Below are the code and all the weights of a small trained network. Each question names an input and a class and asks about switching units off, where a switched-off unit gives its printed mean instead of its output.

import numpy as np


def w(rows, s, z=0):
    codes = np.array(rows[::2]) - 128.0
    scale = np.full(codes.shape[1], s)
    scale[-1] = z or s
    return codes * scale


def norm(h):
    return h / np.sqrt((h * h).mean(-1, keepdims=True) + 1e-5)


def f(y):
    return y / 2 * (1 + np.tanh(0.7978845608 * (y + 0.044715 * y**3)))


def log_softmax(a):
    a = a - a.max(-1, keepdims=True)
    return a - np.log(np.exp(a).sum(-1, keepdims=True))


def net(x, mask):
    res = np.array(x, float).reshape(1, 3) / 4 @ E
    u = 0
    for l in range(4):
        y = f(norm(res) @ A[l][:, :-1].T + A[l][:, -1])
        res = res + np.where(mask[u : u + 7], y, B[l][:, -1]) @ B[l][:, :-1]
        u += 7
    return log_softmax(norm(res)[-1] @ U[:, :-1].T + U[:, -1])


A, B = {}, {}
E = w([
[205,72,126,152],'x0',
[145,158,254,18],'x1',
[59,54,146,145],'x2',
],0.0084)
A[0] = w([
[170,117,2,107,150],'L0N1',
[146,114,158,208,183],'L0N2',
[149,184,212,220,29],'L0N3',
[164,185,141,81,106],'L0N4',
[103,60,106,54,83],'L0N5',
[154,149,175,138,138],'L0N6',
[149,114,68,183,252],'L0N7',
],0.0066,0.002)
B[0] = w([
[83,82,165,182,214],'L0N1',
[152,114,199,90,168],'L0N2',
[129,105,66,121,100],'L0N3',
[59,96,109,120,175],'L0N4',
[195,211,102,144,139],'L0N5',
[135,69,124,225,148],'L0N6',
[125,235,255,116,254],'L0N7',
],0.0065,0.0026)
A[1] = w([
[136,97,134,135,163],'L1N1',
[81,7,124,131,148],'L1N2',
[210,181,85,127,3],'L1N3',
[98,117,124,76,104],'L1N4',
[157,90,150,153,83],'L1N5',
[173,133,169,116,76],'L1N6',
[183,211,130,111,200],'L1N7',
],0.013,0.0016)
B[1] = w([
[85,177,148,122,148],'L1N1',
[140,160,226,160,255],'L1N2',
[107,179,212,246,180],'L1N3',
[83,75,130,120,183],'L1N4',
[167,222,54,139,172],'L1N5',
[140,82,128,3,197],'L1N6',
[64,65,206,166,241],'L1N7',
],0.0069,0.0038)
A[2] = w([
[158,103,93,246,223],'L2N1',
[67,129,112,149,177],'L2N2',
[155,98,122,148,7],'L2N3',
[62,59,129,136,141],'L2N4',
[84,110,218,160,238],'L2N5',
[198,125,149,216,18],'L2N6',
[254,3,139,175,140],'L2N7',
],0.0087,0.0015)
B[2] = w([
[176,46,170,72,190],'L2N1',
[161,135,113,115,162],'L2N2',
[95,143,153,133,116],'L2N3',
[183,182,141,120,162],'L2N4',
[157,148,94,113,255],'L2N5',
[131,150,95,79,166],'L2N6',
[149,252,127,103,161],'L2N7',
],0.011,0.0072)
A[3] = w([
[97,171,252,119,159],'L3N1',
[99,131,214,151,176],'L3N2',
[195,137,188,45,204],'L3N3',
[205,58,63,255,195],'L3N4',
[173,180,164,126,72],'L3N5',
[3,215,79,179,7],'L3N6',
[28,180,140,138,227],'L3N7',
],0.0081,0.0017)
B[3] = w([
[194,84,118,184,233],'L3N1',
[167,121,139,250,176],'L3N2',
[96,132,77,127,254],'L3N3',
[120,94,201,38,169],'L3N4',
[2,109,89,150,176],'L3N5',
[156,144,149,62,150],'L3N6',
[209,186,107,139,162],'L3N7',
],0.0081,0.0078)
U = w([
[185,57,222,25,190],'0',
[201,214,140,79,189],'1',
[172,131,196,252,195],'2',
[93,107,23,108,149],'3',
[82,82,130,113,28],'4',
[85,52,131,142,26],'5',
[107,71,132,140,2],'6',
[65,71,142,147,10],'7',
],0.014,0.0065)

Each question gives the input, the list of numbers given to net, and the class t.
The units are the neurons (one row each of A and B). Each row of codes is followed by its name. A weight is (code - 128) times the scale printed after its matrix; where a second scale follows, it is the last column's (A, B and U).
mask holds one flag per neuron, layer by layer. A switched-off neuron (its flag False) gives its mean, the last column of its row in B, instead of its output. The means were averaged over made-up inputs and are rounded, as every weight is.
A unit's drop is (log p(t) with every unit on - log p(t) with that unit switched off) / (log p(t) with every unit on - log p(t) with every unit switched off).
The circuit of an input: a set's keep is (log p(t) with only the set's units on - log p(t) with every unit switched off) / (log p(t) with every unit on - log p(t) with every unit switched off). Starting from the 12 units with the biggest drops (on a tie, the unit counted first), units are removed one at a time, each time the one whose removal leaves the highest keep (on an exact tie, the one counted first), for as long as the keep stays at least 0.8.
circuit, biggest first: the units of the circuit, biggest drop first
unit that matters most: the unit with the biggest drop
k most important neurons: the k neurons with the biggest drops, biggest first
drop when u is switched off: that unit's drop, to one decimal
input [-4,-1,4], class 1: unit that matters most : L2N1
input [6,4,6], class 1: circuit, biggest first : (L2N7, L1N7, L2N1)
input [-7,-8,6], class 0: 3 most important neurons : (L3N4, L2N1, L2N7)
input [4,-8,4], class 0: circuit, biggest first : (L2N1, L3N4)
input [-4,-8,-4], class 0: circuit, biggest first : (L3N4, L2N1)
input [0,1,-2], class 3: 3 most important neurons : (L0N4, L0N1, L2N5)
input [8,-3,-3], class 1: 2 most important neurons : (L2N7, L2N6)
input [-5,4,3], class 1: 2 most important neurons : (L2N1, L1N6)
input [2,-1,3], class 3: 2 most important neurons : (L0N7, L3N5)
input [8,-2,7], class 1: 3 most important neurons : (L2N7, L2N6, L1N5)
input [-3,7,-8], class 2: 3 most important neurons : (L1N7, L2N1, L2N6)
input [0,-3,2], class 3: 2 most important neurons : (L2N6, L3N3)
input [5,-7,-1], class 0: 2 most important neurons : (L2N1, L3N4)
input [7,1,-8], class 2: circuit, biggest first : (L1N3)
input [-7,6,-8], class 2: 3 most important neurons : (L1N7, L2N6, L2N1)
input [3,3,-3], class 3: 2 most important neurons : (L0N7, L3N3)
input [8,3,-2], class 1: drop when L2N7 is switched off : 0.6
input [-3,-3,8], class 2: drop when L1N2 is switched off : 2.3
input [2,-2,-7], class 2: drop when L1N3 is switched off : 1.3
input [1,2,2], class 3: unit that matters most : L0N5
